Below is a small trained network, with its code and all its weights. Each question gives an input and a class and asks what happens when units are switched off, that is, made to give their printed mean instead of their output.

import numpy as np


def w(rows, s, z=0):
    codes = np.array(rows[::2]) - 128.0
    scale = np.full(codes.shape[1], s)
    scale[-1] = z or s
    return codes * scale


def norm(h):
    return h / np.sqrt((h * h).mean(-1, keepdims=True) + 1e-5)


def f(y):
    return y / 2 * (1 + np.tanh(0.7978845608 * (y + 0.044715 * y**3)))


def log_softmax(a):
    a = a - a.max(-1, keepdims=True)
    return a - np.log(np.exp(a).sum(-1, keepdims=True))


def net(x, mask):
    res = np.array(x, float).reshape(1, 7) / 4 @ E
    u = 0
    for l in range(4):
        y = f(norm(res) @ A[l][:, :-1].T + A[l][:, -1])
        res = res + np.where(mask[u : u + 7], y, B[l][:, -1]) @ B[l][:, :-1]
        u += 7
    return log_softmax(norm(res)[-1] @ U[:, :-1].T + U[:, -1])


A, B = {}, {}
E = w([
[127,131,129,128,128,129,130],'x0',
[107,73,179,114,216,134,182],'x1',
[130,124,124,126,129,130,127],'x2',
[2,105,59,135,90,69,182],'x3',
[113,151,155,161,134,97,108],'x4',
[136,145,148,89,115,155,179],'x5',
[132,153,140,48,175,38,79],'x6',
],0.0062)
A[0] = w([
[171,139,99,119,124,108,188,133],'0.n0',
[163,146,62,2,212,32,130,68],'0.n1',
[35,81,126,47,61,153,141,196],'0.n2',
[92,20,148,134,186,71,197,140],'0.n3',
[114,71,148,207,116,173,214,189],'0.n4',
[19,173,183,102,160,160,148,251],'0.n5',
[123,187,105,80,48,92,179,95],'0.n6',
],0.0051,0.0016)
B[0] = w([
[44,194,139,123,212,175,113,134],'0.n0',
[27,201,174,94,141,158,148,251],'0.n1',
[69,57,136,210,118,7,33,229],'0.n2',
[189,72,173,149,196,127,197,237],'0.n3',
[65,157,143,99,209,150,145,252],'0.n4',
[172,2,93,172,156,58,103,215],'0.n5',
[203,136,76,209,134,79,58,193],'0.n6',
],0.0055,0.0023)
A[1] = w([
[146,122,102,173,162,99,87,167],'1.n0',
[237,114,210,187,128,88,18,90],'1.n1',
[98,137,128,254,116,242,197,79],'1.n2',
[194,109,186,116,172,207,92,110],'1.n3',
[208,93,104,119,140,103,142,83],'1.n4',
[173,197,127,144,107,119,199,129],'1.n5',
[123,17,120,60,114,126,134,1],'1.n6',
],0.0061,0.0021)
B[1] = w([
[110,129,227,77,78,227,203,189],'1.n0',
[134,141,115,95,111,143,223,235],'1.n1',
[58,226,178,22,147,200,74,248],'1.n2',
[171,2,177,116,52,63,136,253],'1.n3',
[41,223,96,26,165,101,147,119],'1.n4',
[98,162,79,201,102,47,40,133],'1.n5',
[202,138,88,109,119,107,143,116],'1.n6',
],0.0059,0.0029)
A[2] = w([
[133,227,28,126,33,135,133,148],'2.n0',
[168,206,39,198,112,156,147,151],'2.n1',
[114,154,96,95,29,150,113,119],'2.n2',
[162,133,155,97,156,23,46,93],'2.n3',
[53,188,147,27,165,61,157,71],'2.n4',
[40,65,69,190,136,85,161,3],'2.n5',
[254,158,230,63,149,102,101,107],'2.n6',
],0.0071,0.0019)
B[2] = w([
[180,107,165,100,222,96,99,231],'2.n0',
[199,123,128,94,192,163,66,161],'2.n1',
[132,102,175,154,192,125,121,192],'2.n2',
[123,163,144,109,86,228,102,177],'2.n3',
[97,197,67,96,130,254,186,190],'2.n4',
[117,207,137,186,97,59,193,212],'2.n5',
[92,115,102,162,90,110,150,255],'2.n6',
],0.0064,0.0055)
A[3] = w([
[196,159,85,106,120,75,13,148],'3.n0',
[55,151,53,197,124,22,186,230],'3.n1',
[230,69,230,86,39,207,133,112],'3.n2',
[87,55,137,95,152,104,190,107],'3.n3',
[158,140,63,156,12,123,214,1],'3.n4',
[42,173,117,173,182,255,108,166],'3.n5',
[154,163,174,60,148,170,61,154],'3.n6',
],0.0072,0.0012)
B[3] = w([
[166,69,218,127,200,174,119,183],'3.n0',
[196,121,100,115,77,102,144,244],'3.n1',
[130,170,61,146,108,71,163,254],'3.n2',
[155,108,166,159,160,185,1,185],'3.n3',
[151,101,36,116,143,96,179,157],'3.n4',
[85,189,82,74,86,160,64,212],'3.n5',
[48,87,91,153,107,126,123,201],'3.n6',
],0.0096,0.0062)
U = w([
[172,114,90,168,27,38,235,255],'0',
[12,205,108,57,87,239,98,17],'1',
[206,35,249,153,254,188,92,100],'2',
],0.0093,0.00073)

Each question gives the input, the list of numbers given to net, and the class t.
The units are the neurons (one row each of A and B). Each row of codes is followed by its name. A weight is (code - 128) times the scale printed after its matrix; where a second scale follows, it is the last column's (A, B and U).
mask holds one flag per neuron, layer by layer. A switched-off neuron (its flag False) gives its mean, the last column of its row in B, instead of its output. The means were averaged over made-up inputs and are rounded, as every weight is.
A unit's drop is (log p(t) with every unit on - log p(t) with that unit switched off) / (log p(t) with every unit on - log p(t) with every unit switched off).
The circuit of an input: a set's keep is (log p(t) with only the set's units on - log p(t) with every unit switched off) / (log p(t) with every unit on - log p(t) with every unit switched off). Starting from the 12 units with the biggest drops (on a tie, the unit counted first), units are removed one at a time, each time the one whose removal leaves the highest keep (on an exact tie, the one counted first), for as long as the keep stays at least 0.8.
units of the circuit, in order: the units of the circuit, biggest drop first
unit that matters most: the unit with the biggest drop
k most important neurons: the k neurons with the biggest drops, biggest first
k most important neurons of layer l: the k neurons of layer l with the biggest drops, biggest first
drop of u: that unit's drop, to one decimal
input [-2,-8,6,-7,-8,3,5], class 2: 2 most important neurons of layer 0 => (0.n3; 0.n5)
input [-1,-8,8,-2,6,1,5], class 2: unit that matters most => 3.n0
input [7,-7,3,-7,6,8,7], class 0: 2 most important neurons => (1.n2; 3.n5)
input [2,4,-1,-2,-3,-8,-4], class 1: 2 most important neurons => (1.n2; 0.n5)
input [1,7,-3,-8,-1,6,-4], class 0: units of the circuit, in order => (3.n2; 1.n3)
input [-8,2,-6,0,-5,8,-1], class 2: 2 most important neurons => (0.n5; 0.n1)
input [-6,2,2,-5,-8,-2,4], class 0: units of the circuit, in order => (1.n3; 3.n2)
input [5,-8,8,0,6,1,-5], class 2: units of the circuit, in order => (2.n0; 3.n0)
input [-7,1,5,-5,2,6,5], class 0: 3 most important neurons => (1.n3; 1.n2; 0.n4)
input [0,2,-3,5,2,0,7], class 1: 2 most important neurons => (2.n4; 0.n1)
input [-8,7,-3,-2,0,7,-7], class 1: 4 most important neurons => (1.n2; 3.n5; 2.n0; 3.n0)
input [-3,8,7,3,-5,6,4], class 2: 2 most important neurons => (0.n3; 1.n2)
input [1,4,1,2,-3,2,-2], class 2: 2 most important neurons => (0.n3; 3.n3)
input [-7,-6,6,3,5,-7,7], class 1: units of the circuit, in order => (2.n3)
input [-7,2,5,0,1,0,1], class 2: 2 most important neurons => (0.n3; 1.n2)
input [2,-8,6,-4,4,5,1], class 2: drop of 3.n0 => 0.1
input [2,2,5,-5,5,-1,-8], class 1: drop of 1.n2 => 1.3
input [3,4,-3,-1,-1,0,-7], class 1: drop of 1.n2 => 0.4
input [-6,1,-3,2,0,-6,-3], class 1: drop of 1.n2 => 2.3
input [5,-5,3,-6,6,1,-8], class 1: units of the circuit, in order => (1.n2)
